In the rows, zero is written as 128.
Group and class of each row:
[136 125 123 120 121 114 129 113 155 145 144 139 164 130 116 103 141  21
 167 119 119 145  25 126 131 169 140 119 144 172  94 106 119 121 128  71
 110 149 130 108  92 102 123 128]
Q755 > Q627
[148 149  60  28 126 110 124 131 164 112 161 181 144 116 128 163 108  24
 135 100 123 139 126 103 163 105 129 142 107 184  52  99 172 145 126 139
 132 112 137 159  58 112 152 122]
Q922 > Q771
[167  89 144  54 160 120 103 120 144 125 139  92 179 131  85 131 122  10
 167  84 110 138 120 114 154 212 113 125 163 219 111 135 139 136 134  71
 105 127 142 116  54 104 127 134]
Q755 > Q880
[116 128 155 151 154 138 167 127 153 136 140 112 206 156 166  96 111  76
 162 108 133 137 107 145 137 126 140 103 125 146 162 131 110 132 135 131
 138 124 120  93 120 115 112 110]
Q755 > Q432
[144 123  61  99 141 152 141 160 156 108 127 151 146 138 107 156  53  54
 130  87  99 123 192 133 159  86 107 146 105 214 124 105 129 140 122 134
  59 137  98 140  43 143 142 140]
Q967 > Q484
[146  72 103 127 155 125  83 122 129 152 139 126 217 146 108  87 119  18
 154  89 118 156  84 121 126 193 132 101 142 143 125 131 141 116 116  80
 102 132 139 100  79  93 108 141]
Q755 > Q627
[143 121  73  87 132 131 100 118 179 105 152 113 165 117 108 144 105  76
 142  83 118 151 143 108 141 156 123 128 108 143 119 125 144 127 125 107
 166 120 153 138 115 124 154 140]
Q922 > Q837
[153 138  90  60 136 113 149 128 163  96 124 125 122 125 155 136 104  40
 148  99 110 157 136 139 156 125 113 134 161 186  73 115 154 120 136 114
 123 119 132 133  85  98 136 111]
Q922 > Q771
[117 118 109 100 149 130 126 128 162 148 122 131 180 137 118 121 117  22
 172 104 112 154  83 122 137 177 129 113 128 161 121 127 121 124 131  81
  89 130 139 101  86 113 119 130]
Q755 > Q432
[116 130  66  82 138 154 120 148 122 112 148 160 142 122  49 118 106  85
 132  78 115  84 143 161 125 121 109 138 124 166 109 124 139 138 123 123
  92 140 133 151  73 132 155 129]
Q967 > Q346
[143 129 130  66 150 125 140 129 165 150 164 135 181 140 116 131 126  43
 160 124  92 139  77 122 137 178 127  88 136 196 159 115 117 134 136  84
  94 138 132 125  52  93 123 113]
Q755 > Q432
[186 135 115  45 139 136 134 130 194  98 141 131 138 111 110 188 156  49
 156 127 125 148 114 132 161 174 103  98  81 126  82 115 146 117 130  87
 118 107 148 145 126 123 127 115]
Q922 > Q837
[140 100 160  88 140 133 107 130 133 144 132 143 117 139 132 134 149  69
 156 109 113 123 111 125 154 138 104 100 151 162 109 122 111 126 135  76
  80 139 127 118  93  97 107 119]
Q755 > Q880
[165 154  79  60 112 115 157 129 201  87 132 127 165 125 124 148 100  42
 154  90 117 161 124 122 160 143 121 131 118 171  78 124 146 116 136 105
 127 109 151 131  88 118 153 117]
Q922 > Q771
[124 100  68  96 151 152 115 151 137 111 174 194 198 136  46 144  87  29
 139  89  95  74 126 157 131  96  92 138  63 181 131  93 153 140 136 143
  75 115 124 159  17 140 128 122]
Q967 > Q601
[103 168  64  43 131 114 130 126 190 115 156 155 160 127 184 125  86  59
 146  74 110 159 202 107 186 101  98 123 108 177  96 120 144 134 137 167
 130 115 150 148  92 123 170 112]
Q922 > Q771
[120  84  33 131 139 133 118 144 132  99 127 249 148 154  69 157  96  33
 127 119 113  99  76 154 107 120 107 123  96 130 128  85 147 126 137  91
  44 114 115 140  90 136 117 145]
Q967 > Q601
[113 112  82 148 127 147 128 165 124 112 125 135 138 132  69 130  80  84
 130  98 124 108 176 163 137 113 102 154 106 157 133 126 114 126 132 133
  73 118 107 141  89 137 116 157]
Q967 > Q484
[141 140 103  92 127 131 127 146 121 105 139 151 124 117  81 147 123  80
 137  95 125 116 155 136 135 109 110 151  95 172  73 111 138 122 125 145
 111 109 119 167 106 126 122 142]
Q967 > Q484
[107 110 149 111 157 111 105 118 125 158 153 118 199 129 136 121 120  29
 154 114 112 141  76 111 132 166 128 113 146 160 119 139 155 122 122  86
 160 120 138 106  87 102 107 103]
Q755 > Q432
[127 148  88  72 141 133 117 150 117  98 193 182 147 115 107 138 100  44
 131  97 102  92 158 123 145  90 103 160 140 174 113 111 147 142 138 127
  73 117 111 156  53 123 128 114]
Q967 > Q346
[136 129 116 109 155 114 106 121 133 137 138 149 194 138 163 108 100  28
 152  87 115 160 101 128 134 142 117 115 169 155 105 144 156 111  99 119
 139 121 140 107  82  96 122 101]
Q755 > Q880
[113 103 163 104 140 141 103 132 130 145 138 120 167 130 152 119 124  64
 152 108 117 142 117 105 145 169 128  93 157 169 169 165 117 140 134  99
  98 132 131 102  64 104 107 119]
Q755 > Q880
[156 131 118  60 126 122 132 131 158 139 158 139 155 110  87 118 132  49
 157  87 114 132 126 130 152 138 109 128 119 198  69 116 128 134 130 113
 122 129 140 140  83 100 146 136]
Q922 > Q457
[115 109 117 116 143 142 107 157  96 132 156 153 142 129 140 142  95  43
 129  93 107 131 157 113 139  89 100 131 108 148 135 118 138 129 140  94
  50 103 131 152  86 131 118 132]
Q967 > Q346
[159 117 116  77 160 135 142 124 145 106 113 144 160 143 128 128 109  32
 145 126  93 132  64 150 121 172 125  94 110 176 140 120 145 117 148  64
  93 131 129 118  52 100 139 111]
Q755 > Q432
[147 115  84 126 135 121 145 150 149 125 149 147 169 110 120 152 114  85
 128 129 128 115 121 123 131 102 117 135  93 171 141 104 136 143 130 147
 106 116 100 131  94 144 118 133]
Q967 > Q484
